Where the symbols take the points:
v: w868->w501, w113->w856, w814->w198, w898->w666, w198->w848, w856->w952, w933->w491, w794->w646, w998->w641, w918->w32, w595->w856, w865->w656, w649->w424, w344->w25, w157->w952, w491->w747, w208->w382, w883->w253, w357->w205, w952->w834, w651->w642, w838->w64, w205->w875, w532->w595, w32->w883, w747->w664, w539->w579, w209->w958, w136->w983, w834->w642, w503->w800, w983->w838, w404->w794, w589->w176, w42->w646, w501->w976, w666->w967, w192->w209, w641->w404, w658->w658, w800->w589, w176->w950, w253->w532, w976->w32, w958->w868, w686->w31, w950->w933, w579->w651, w848->w750, w646->w539, w424->w424, w942->w688, w45->w950, w64->w344, w454->w357, w31->w539, w25->w282, w187->w942, w875->w898, w872->w245, w637->w187, w103->w208, w642->w814, w245->w834, w656->w658, w664->w747, w750->w872, w282->w848, w967->w649, w688->w136, w382->w918
m: w868->w192, w113->w872, w814->w579, w898->w357, w198->w651, w856->w253, w933->w649, w794->w998, w998->w646, w918->w208, w595->w883, w865->w245, w649->w898, w344->w688, w157->w952, w491->w424, w208->w856, w883->w501, w357->w589, w952->w532, w651->w113, w838->w688, w205->w176, w532->w658, w32->w868, w747->w875, w539->w282, w209->w918, w136->w933, w834->w750, w503->w382, w983->w848, w404->w31, w589->w45, w42->w344, w501->w209, w666->w205, w192->w113, w641->w686, w658->w579, w800->w933, w176->w503, w253->w976, w976->w658, w958->w958, w686->w664, w950->w967, w579->w814, w848->w642, w646->w25, w424->w666, w942->w641, w45->w157, w64->w136, w454->w800, w31->w637, w25->w838, w187->w747, w875->w454, w872->w282, w637->w404, w103->w649, w642->w539, w245->w883, w656->w834, w664->w933, w750->w814, w282->w64, w967->w875, w688->w404, w382->w103

The rows follow the links: the fewer symbols apart two points are, the more alike their rows tend to be.

Each row is also shifted at random along 6 hidden directions that mean nothing.

Some points, each with a row of numbers:
w198: [ 24 -14   9 -16  -4  24   6  12  12  13  11   5  -7 -13  -4   7  -3 -28   1 -13   6 -33 -33 -11 -30   9  -3 -14   6  19   8  -3  19  -1 -22  24 -16 -17 -21 -12  12  33]
w404: [  1  26  -4   3 -17  -2   4  -7  15  -3  -1  -2   2  -1  12 -10  -2  10   7   0   2   3  24   4  35  13   9  18 -17   4   2   0 -18   8   2 -10  10  13  -9   2  12 -17]
w579: [-29   2 -15 -12 -18   9   9   0  13  20  10   3 -19  -3  -3  -4  16 -15   5  -5   7  12 -15  14 -22   8  19   2   2  19   9  -8   9   0   4  19 -10   4 -17  11   6  13]
w872: [ 13 -28   2 -14  -8 -22   2   0   5   5  12  18 -26  10  11  12 -23 -13 -12  21  28  -9  20   8  22  -7  20   3 -11  37  18 -22   8  20  18   7  -5  11  -3  -9  11   1]
w875: [-31  -6 -29  13  -6 -21 -13  11  -3   8 -29  -4  13   2 -35  -4   4 -10  23 -20   0  43   3  14 -15 -34  -6   9   6  20   7  41  11 -28   6 -27 -17  11 -15   8   3  -2]
w32: [ 17 -29  23   6  22   5 -34  -8  -3  12  21   3  -3 -25   7  10 -25 -14 -12   7  -3  -4  -2   0  -5   4  -6 -30   7  15 -10  -3 -25  -5  13   5  13 -17   9   5   0  -7]
w656: [-18  -8  10   0  -9  -1   4  21   7  -8   7  22 -12   2   4  20 -14 -26  11   7   9 -33 -26  -4 -11 -10   2 -24   2   5  14  -1  -6  -4 -22   4   4   6 -31  -5  14  12]
w688: [ -1  39 -15  -1  -5  25  -2 -11   9  15  13  -3   9 -26  29 -14  30  10 -12   0 -17  20   1  21  -7  12   6   9  -6  19  -9   5  -3  -3  -8  19  -1   6  -2   4  -8   4]
w42: [ 15  14 -30   8  -1 -23   5   5   2  25  13  10  10  10  23   3  35 -11  11  -3  -1  44  22  38  -9 -25  22  25  -9  44   4  17   9  -2  -9 -13  -4  23  -7  -5  -6   2]
w658: [-19   0  -4  -1  -9  12   8   2   0  18  17   8 -15  -7   3   6  29 -15  11  12  -4   9 -32  18 -34   0  20 -21   7  16  -5  -5 -11  -7 -10  18  11   1  -9  26  -8   2]
w649: [-51   1 -12  10   2 -22  16  17  -5 -19 -30  -5  17  28 -30   0  -3  -1  31 -22   8  -9   0 -13   8 -13 -22  17  11 -30   4  17  24  -8 -22 -33 -16   2  -6 -13   6   5]
w344: [ 22  21 -34  19  -2 -18 -10  11  12   4  13   1  13  21  22  -4  39   8   1 -29 -28  63   9  24 -43 -27  14  27   7 -18  29  24   5 -18  32 -14   2  33 -21  -7  -6   4]
w983: [ -5  25 -22   3  -2   3   3  11  13   1  12   4   7  12  20  -4  28   2  -4 -21 -16  19  -7  10 -33  -8   1  18  10 -20  19   6  19  -7   3   6 -11  17 -18 -17   0  22]
w958: [-28  -9   2   9  12  -5 -10 -15   4   4  16 -13  -6   9  -2  -9   1   8   2 -11  -2  18  11   1   4  25  -1   8  12 -34  -4 -19 -11   7  31  -4   9  -7  20   9  -4 -15]
w942: [  1  28 -17  18 -13   1 -12   9  22   6   0  -1  17  -4   5  -5   9 -10  25 -30 -14  22  -1   9 -11  -9  -1  10  -3   1  14  36 -15 -21  -5 -20   7  15 -38  -2  16  -5]
w532: [-24  14  14   0  -5  14   3  -5  -7 -16  10   5 -12  -7  19   1   6  19 -18  29 -11  -9 -16   1  -1  11   6 -22   2 -28  -9 -24 -25   5   7  20  21   4  11  20 -15 -12]
w952: [ 11  -6   0   5   5  -3 -12  16  -9   6   7  20   0 -12   9  20   5 -18  -1  18  -7   3 -24  16 -31 -33   6 -33   1  28  -2  18 -14 -17 -17   4   8   7 -15   9  -6   4]
w933: [-56  13 -11   2   3  18 -17  11   3   3 -27   2  23 -38 -20  -3 -14 -15  16 -13  -1 -11 -18   1  -3 -14 -32 -15   9  31  -6  41  11 -29 -39  -6 -24  -8 -22  -4  12  14]
w589: [-53  10  -2  -4   7  12 -12  -2 -15  -9 -24   6  10 -34  -6  -3 -18   9 -16  20   2 -12  -1   2  17 -13 -22 -18  -1  24 -14  13   7 -10 -19   7 -16  -3   7   1  -5   3]
w998: [  9  39   6   3  -7  30   6   3  18  -5   8  -4  14 -13  20  -7  12   4   6 -14 -16 -24 -15 -11  -4  22  -8   2  -4 -19  -2   7 -11  -3 -29   6  10  -3 -18  -9   8   5]
w245: [ 21 -18   5  -6  -9  -5  -1  -1  -1   5  16   9 -23   6   8  10   3  -4 -12  17   1  11  -9   8 -19  -6  25 -14  -2   8   9 -17 -10   3  26  16  12   6  -1  15  -4  -3]
w357: [-26   3   1 -15   5  21   7  -9 -20   4 -24  -8   7 -26 -20  -9  -1   9 -10  16   4 -12  -8  -4   8   3 -16 -10  -1  23 -28   4  15  -2 -25  14 -19 -18  22   9 -12   7]
w856: [-27  -2   8  13   9 -16  -1  16  -6 -19  10  15  -1  19  13  18  -2  -3  11  10  -4 -14 -11   1  -5 -13  -2 -16   9 -28   4  -4 -13  -3  -9 -12  17  10  -5  -3  -4  -6]
w45: [ -1 -12   0  -2   7 -17  -6   6 -23  -5 -21  16   4 -13  -3  13 -20  -2 -12  33  11  -5  11   9  19 -36  -6 -17 -10  45 -10  14   3  -4 -18  -5  -9   6   9   0  -7  -3]

Where do the symbols, taken in turn from left to right, take each start?
Answers are names.
[-31  12  -2  -9 -16  22  -9   1  11  -3  13   9 -21 -14  11   0   2   0 -18  10  -8  -1 -26   4 -26   4   8 -22   6  -9  15 -11 -12  -6  18  30   2   9 -20  13   3   8]
v m v v m => w113
[-13   0   0 -13  -7   7  36  -8 -13   8 -27 -20   6   4 -33 -10  15   2  22   0  16 -17  -4 -12  17  18  -4  14  -6  10 -29  -4  21  12 -37  -2 -13 -21  23   9  -6   1]
m v m m m => w176
[-11  47 -12   1  -7  28  -3  -3  18   2  15  -1  10 -15  31 -13  23  12 -10 -11 -23   8  -8   7 -16  14   0   7   0 -15   5   6  -9  -6  -3  17   5   9 -17  -4   1   8]
v v v m v => w856
[ 22  12   5  -1 -15   7   9  -7  10   2  -9  -8   3  -7  -6  -7  -6   1  15  -2   8 -13   6  -9  28  17   3   7 -15  11  -6   3 -11   5 -11  -7   8  -5  -6   6  13 -13]
m v m m m => w800
[ 16 -34  12   5  20 -13  -8  -5  -8  25  21   1  -2  -1  -2  13   1 -23  15   4   9   3   2  11  -4   3   8 -11   7  27 -17  -7  -7   4  -6  -7  10 -17  18   8  -5  -6]
m m v v v m => w976
[ 48  14  10  -5 -10  15  12  -7   6   7  -1  -9   6 -10   5  -5   4   1   7   0   0 -16   5  -8  17  19   6   6 -17  14 -11   3 -10   9 -21   0  12  -9  -2   1   7  -7]
v v v v m m => w64
[-10  -4 -17  -8  -8   9   3 -19 -13  24 -21 -21   0 -18 -33 -21  20  10  -3   1   1  41   3  12  -7   2   7   8  -1  30 -20   8   8  -6  14   7 -14 -10  21  31 -15  -9]
v v v v m v => w967
[ 33  10  -1   2   8   3 -25   7  14  -4  13  16   8 -12  31   5 -17  -3 -23  -8 -10  -2  10   3  -4 -15  -5  -2  -4  11  22  14  -1  -7   9   4  -3  13 -21 -26  11  12]
m m v m => w933
[-14  15  -7 -16  -6  -1  28  -3   5   0  13   8 -11  12  24  -4  10   4  -9  14  15 -18  14   7  24  16  10  21  -9   9   1 -29  19  28 -14  16 -12   8   8 -16  -1  13]
v m v m m => w814
[-11  14   0  -3 -16  17   7 -11   5   0 -21 -17   6 -12 -22 -16   0  10  10  -9  -1  -4  -3 -12  15  19  -6   7  -6  -3  -8   7  -5  -2  -5  -2   1 -10  -1  13   6 -10]
m m v v v v m => w666
[ 48  -8  10 -15  -9   0  17   8  12   6   9  10  -7   8   7   8 -11 -20   6  -2  19 -34   0  -9  10   5   9   7 -11  23  11  -9  14  15 -19   5  -6  -1 -17 -21  19  17]
m m m v v m v => w136
[-11 -17  12   2  13   3 -21 -25  -2  11  20  -8 -13 -12   4  -8 -10   8 -15   8   1  14  15   5  13  27   4  -7   6  -4 -13 -25 -19  10  34  10  11 -13  29  15  -7 -20]
m v m m => w208
[-43 -10   7   9  13 -10  -1   5  -2   7  18  11  -2   3   7  17   0 -23  26  11   9 -17 -11  10   1   4   1 -19  10   8 -10  -5 -13   0 -26  -7  14  -5   0   4   2  -4]
v m v m => w209
[ 10 -10  10   9   8 -12   5   6  -9  -6  13   7  -6  19   8  15   9  -2   7  13  -5  -1 -10   1 -13  -6   9 -15   5 -21  -5 -11 -16   1  -1  -6  22   1   7   8 -11  -9]
m m v v m m m => w579
[ 20  -9  20   5  29   9  -7   0 -17 -16   2 -10  11   4   0   2  -1  15 -15  -3 -17 -13 -13 -19 -16   7 -21 -13  15 -47 -15  -7   0  -2   1   2   8 -20  27  -5 -17   1]
m m m v m => w205
